Below is a small trained network, with its code and all its weights. Each question gives an input and a target symbol and asks what happens when units are switched off, that is, made to give their printed mean instead of their output.

import numpy as np


def w(rows, s, z=0):
    codes = np.array(rows[::2]) - 128.0
    scale = np.full(codes.shape[1], s)
    scale[-1] = z or s
    return codes * scale


def f(y):
    return np.maximum(y, 0)


def softmax(a):
    e = np.exp(a - a.max(-1, keepdims=True))
    return e / e.sum(-1, keepdims=True)


def log_softmax(a):
    a = a - a.max(-1, keepdims=True)
    return a - np.log(np.exp(a).sum(-1, keepdims=True))


def net(x, mask):
    ids = ['αβδεζξφψ'.index(c) for c in x.split()]
    T = len(ids)
    res = E[ids] + P[:T]
    u = 0
    for l in range(2):
        r = res
        for j in range(3):
            rows = slice(2 * j, 2 * j + 2)
            q, k, v = (r @ M[l][rows].T for M in (Q, K, V))
            z = softmax(np.where(np.tri(T) > 0, q @ k.T / 2**0.5, -1e9)) @ v
            o = O[l][rows]
            res = res + np.where(mask[u + j], z, o[:, -1]) @ o[:, :-1]
        u += 3
        y = f(res @ A[l][:, :-1].T + A[l][:, -1])
        res = res + np.where(mask[u : u + 12], y, B[l][:, -1]) @ B[l][:, :-1]
        u += 12
    return log_softmax(res[-1] @ U[:, :-1].T + U[:, -1])


Q, K, V, O, A, B = {}, {}, {}, {}, {}, {}
E = w([
[46,60,95,86,251,232,141],'α',
[155,126,137,122,121,137,149],'β',
[123,98,130,145,156,77,100],'δ',
[119,45,104,79,107,86,147],'ε',
[66,135,166,119,53,151,100],'ζ',
[142,102,103,119,164,64,64],'ξ',
[82,95,156,150,102,99,137],'φ',
[189,164,121,111,128,137,104],'ψ',
],0.024)
P = w([
[93,194,135,180,164,28,253],'0',
[134,165,186,92,165,72,97],'1',
[106,176,118,76,138,64,174],'2',
[108,171,143,86,149,63,188],'3',
[88,64,78,254,150,135,95],'4',
[183,92,209,101,148,156,47],'5',
[167,91,196,132,134,147,115],'6',
[154,91,184,128,117,144,123],'7',
[83,34,26,198,89,160,111],'8',
[155,95,140,131,85,147,125],'9',
[146,98,158,125,64,153,126],'10',
[163,91,208,109,69,137,117],'11',
],0.0099)
Q[0] = w([
[157,49,82,206,97,208,54],'0.h1',
[147,92,2,245,66,163,130],'0.h1',
[95,153,174,82,115,71,177],'0.h2',
[111,177,91,74,109,73,128],'0.h2',
[117,195,116,104,134,142,174],'0.h3',
[178,173,95,163,179,108,111],'0.h3',
],0.0093)
K[0] = w([
[171,73,173,85,114,161,79],'0.h1',
[181,79,252,128,147,137,90],'0.h1',
[101,152,87,166,151,152,147],'0.h2',
[114,143,82,125,180,120,178],'0.h2',
[110,165,137,140,183,84,146],'0.h3',
[60,182,111,130,96,131,121],'0.h3',
],0.012)
V[0] = w([
[115,128,38,204,160,65,94],'0.h1',
[95,225,190,182,172,139,33],'0.h1',
[161,29,204,251,151,88,152],'0.h2',
[74,136,97,159,115,212,64],'0.h2',
[105,109,146,57,107,92,114],'0.h3',
[180,128,139,120,159,79,184],'0.h3',
],0.011)
O[0] = w([
[44,198,23,63,109,99,111,138],'0.h1',
[142,254,232,28,160,138,190,42],'0.h1',
[116,157,84,134,153,153,245,203],'0.h2',
[148,128,150,93,142,224,148,58],'0.h2',
[38,37,137,115,56,106,139,255],'0.h3',
[163,136,55,170,202,40,108,155],'0.h3',
],0.0083,0.0063)
A[0] = w([
[54,75,103,104,129,112,169,107],'0.n1',
[68,49,189,96,162,77,194,169],'0.n2',
[87,75,153,89,111,58,174,113],'0.n3',
[151,223,133,160,69,255,98,136],'0.n4',
[99,148,104,103,49,78,39,77],'0.n5',
[114,208,174,146,129,66,145,27],'0.n6',
[145,74,50,140,119,191,131,2],'0.n7',
[93,96,214,117,76,91,110,144],'0.n8',
[121,109,173,91,105,25,135,221],'0.n9',
[120,141,203,194,140,41,105,167],'0.n10',
[143,47,156,139,83,201,50,134],'0.n11',
[80,134,119,60,152,169,98,145],'0.n12',
],0.0075,0.0049)
B[0] = w([
[131,100,170,132,138,115,83,234],'0.n1',
[137,197,79,108,114,176,72,246],'0.n2',
[123,154,73,134,119,175,134,225],'0.n3',
[140,136,66,110,171,129,134,143],'0.n4',
[113,90,165,125,90,159,155,194],'0.n5',
[188,196,2,146,118,184,138,143],'0.n6',
[162,148,178,101,126,111,66,170],'0.n7',
[183,92,118,114,155,163,184,205],'0.n8',
[200,172,141,153,88,170,175,230],'0.n9',
[200,122,164,85,84,153,176,177],'0.n10',
[154,126,116,140,126,86,175,221],'0.n11',
[164,81,129,177,131,111,86,156],'0.n12',
],0.0075,0.014)
Q[1] = w([
[194,33,67,146,27,255,214],'1.h1',
[119,176,119,151,15,124,181],'1.h1',
[174,123,16,150,109,141,191],'1.h2',
[98,117,107,53,142,77,195],'1.h2',
[210,224,35,146,47,50,126],'1.h3',
[63,93,205,92,163,124,74],'1.h3',
],0.0068)
K[1] = w([
[130,79,115,150,244,206,97],'1.h1',
[144,151,89,184,249,211,52],'1.h1',
[53,93,142,164,192,166,166],'1.h2',
[195,186,69,173,214,104,117],'1.h2',
[50,149,125,159,248,112,141],'1.h3',
[209,190,111,2,48,10,124],'1.h3',
],0.0055)
V[1] = w([
[210,215,115,239,143,131,86],'1.h1',
[164,92,176,89,23,36,228],'1.h1',
[132,191,151,231,2,161,95],'1.h2',
[146,84,80,10,179,83,30],'1.h2',
[118,145,130,66,56,185,55],'1.h3',
[168,126,152,100,175,117,76],'1.h3',
],0.007)
O[1] = w([
[167,225,224,181,190,202,87,189],'1.h1',
[170,141,156,147,61,136,84,23],'1.h1',
[120,61,67,1,135,96,154,255],'1.h2',
[186,195,74,118,76,198,80,85],'1.h2',
[222,119,64,77,89,99,73,168],'1.h3',
[52,85,45,133,105,216,67,67],'1.h3',
],0.0083,0.0068)
A[1] = w([
[63,116,175,147,110,57,168,67],'1.n1',
[135,190,158,178,77,136,103,122],'1.n2',
[78,81,144,90,128,212,161,92],'1.n3',
[163,157,117,175,81,96,102,235],'1.n4',
[182,104,55,80,162,162,81,179],'1.n5',
[199,81,187,106,164,158,186,51],'1.n6',
[174,165,142,112,95,179,175,1],'1.n7',
[102,187,109,78,224,164,127,70],'1.n8',
[97,193,92,184,127,67,162,211],'1.n9',
[82,77,117,127,223,225,104,103],'1.n10',
[174,141,125,126,188,82,132,129],'1.n11',
[255,24,98,80,78,150,190,67],'1.n12',
],0.0086,0.0065)
B[1] = w([
[235,63,70,173,234,10,216,135],'1.n1',
[196,50,88,121,127,247,132,139],'1.n2',
[191,121,105,40,242,17,147,155],'1.n3',
[133,14,194,113,47,118,191,155],'1.n4',
[70,116,175,167,244,160,253,190],'1.n5',
[140,101,102,184,226,131,62,163],'1.n6',
[165,183,33,155,203,88,23,144],'1.n7',
[156,140,153,169,28,70,217,146],'1.n8',
[15,42,143,54,52,157,19,148],'1.n9',
[161,207,84,95,19,26,105,161],'1.n10',
[39,120,44,75,107,182,139,142],'1.n11',
[99,252,161,187,118,103,73,255],'1.n12',
],0.0049,0.032)
U = w([
[151,57,189,186,137,173,212,181],'α',
[48,154,190,108,100,154,160,226],'β',
[232,102,115,123,110,162,158,92],'δ',
[138,229,109,179,151,27,101,3],'ε',
[167,67,86,188,81,90,131,66],'ζ',
[155,101,109,11,58,152,118,234],'ξ',
[126,80,1,159,176,150,107,81],'φ',
[121,84,146,80,173,60,210,167],'ψ',
],0.0071,0.0053)

Each question gives the input, a string of symbols that net reads in full, and the target symbol t.
The units are the heads (2 rows each of Q, K, V and O) and the neurons (one row each of A and B). Each row of codes is followed by its name. A weight is (code - 128) times the scale printed after its matrix; where a second scale follows, it is the last column's (O, A, B and U).
mask holds one flag per unit, layer by layer, with each layer's heads first. A switched-off unit (its flag False) gives its mean, the last column of its rows in O or B, instead of its output. The means were averaged over made-up inputs and are rounded, as every weight is.
A unit's drop is (log p(t) with every unit on - log p(t) with that unit switched off) / (log p(t) with every unit on - log p(t) with every unit switched off).
The circuit of an input: a set's keep is (log p(t) with only the set's units on - log p(t) with every unit switched off) / (log p(t) with every unit on - log p(t) with every unit switched off). Starting from the 12 units with the biggest drops (on a tie, the unit counted first), units are removed one at a time, each time the one whose removal leaves the highest keep (on an exact tie, the one counted first), for as long as the keep stays at least 0.8.
units of the circuit, in order: the units of the circuit, biggest drop first
top k neurons: the k neurons with the biggest drops, biggest first
top k neurons in layer l: the k neurons of layer l with the biggest drops, biggest first
which heads matter: for each layer, one digit per head in row order, 1 if its drop is at least 0.15 and else 0, layers parted by /
input ξ β α ψ, target δ: which heads matter : 111 / 110
input ζ φ ζ ζ ε ξ β δ ψ, target ξ: units of the circuit, in order : 0.h1, 1.n12
input φ ζ ε ξ, target ψ: units of the circuit, in order : 1.h3, 1.n12
input φ φ δ, target ψ: units of the circuit, in order : 1.h2, 0.h2
input ζ φ ξ ζ ε β ζ α β ψ, target ψ: units of the circuit, in order : 1.h1, 0.n2
input ξ ξ φ ζ, target ξ: units of the circuit, in order : 1.n12, 1.n5
input β δ ψ α, target ε: which heads matter : 001 / 000
input ξ ξ α ε ξ ζ ξ ξ, target ψ: top 2 neurons in layer 0 : 0.n5, 0.n2
input δ φ β δ ψ ζ α ζ, target ψ: units of the circuit, in order : 1.h1, 1.n3
input δ ξ ε ξ, target β: top neuron : 1.n9
input α β ψ ζ ε ψ ξ ε ξ ψ, target φ: which heads matter : 010 / 111
input ψ φ β, target δ: which heads matter : 111 / 100
input φ ψ β ζ ζ ψ φ, target ε: which heads matter : 100 / 110
input ψ ξ β ψ ξ α ζ φ δ δ, target ψ: units of the circuit, in order : 1.h1
input φ ψ β ζ ε φ ζ ξ ε ζ ψ ζ, target ζ: units of the circuit, in order : 0.h1, 0.n11
input φ ζ ψ β ζ ζ ξ ζ ψ, target ε: which heads matter : 101 / 100
input ξ ψ φ ξ, target ξ: top 2 neurons in layer 1 : 1.n12, 1.n9
input ζ ε ε β φ β, target ζ: which heads matter : 100 / 100
input φ β ε ψ ξ ξ ζ ζ ζ, target ξ: top 4 neurons : 1.n5, 1.n12, 0.n10, 0.n11
input β δ ε α φ ζ β, target ψ: units of the circuit, in order : 1.h1
input ξ ζ ξ ψ ζ β ζ ε α β ζ, target ψ: top 2 neurons : 1.n3, 0.n2
input ζ φ φ, target ε: top 2 neurons in layer 1 : 1.n12, 1.n7
input δ α ζ δ φ ψ, target ψ: which heads matter : 001 / 100
input ζ ψ ζ ε φ ξ ε ε ε, target ξ: which heads matter : 100 / 100
input ε ξ ε ξ β, target ξ: which heads matter : 100 / 000
input ζ α ε β φ, target φ: top 4 neurons : 0.n2, 0.n5, 0.n12, 0.n9
input ζ δ ξ ζ ζ ε φ ε ε ψ, target ζ: units of the circuit, in order : 0.h1, 1.h1
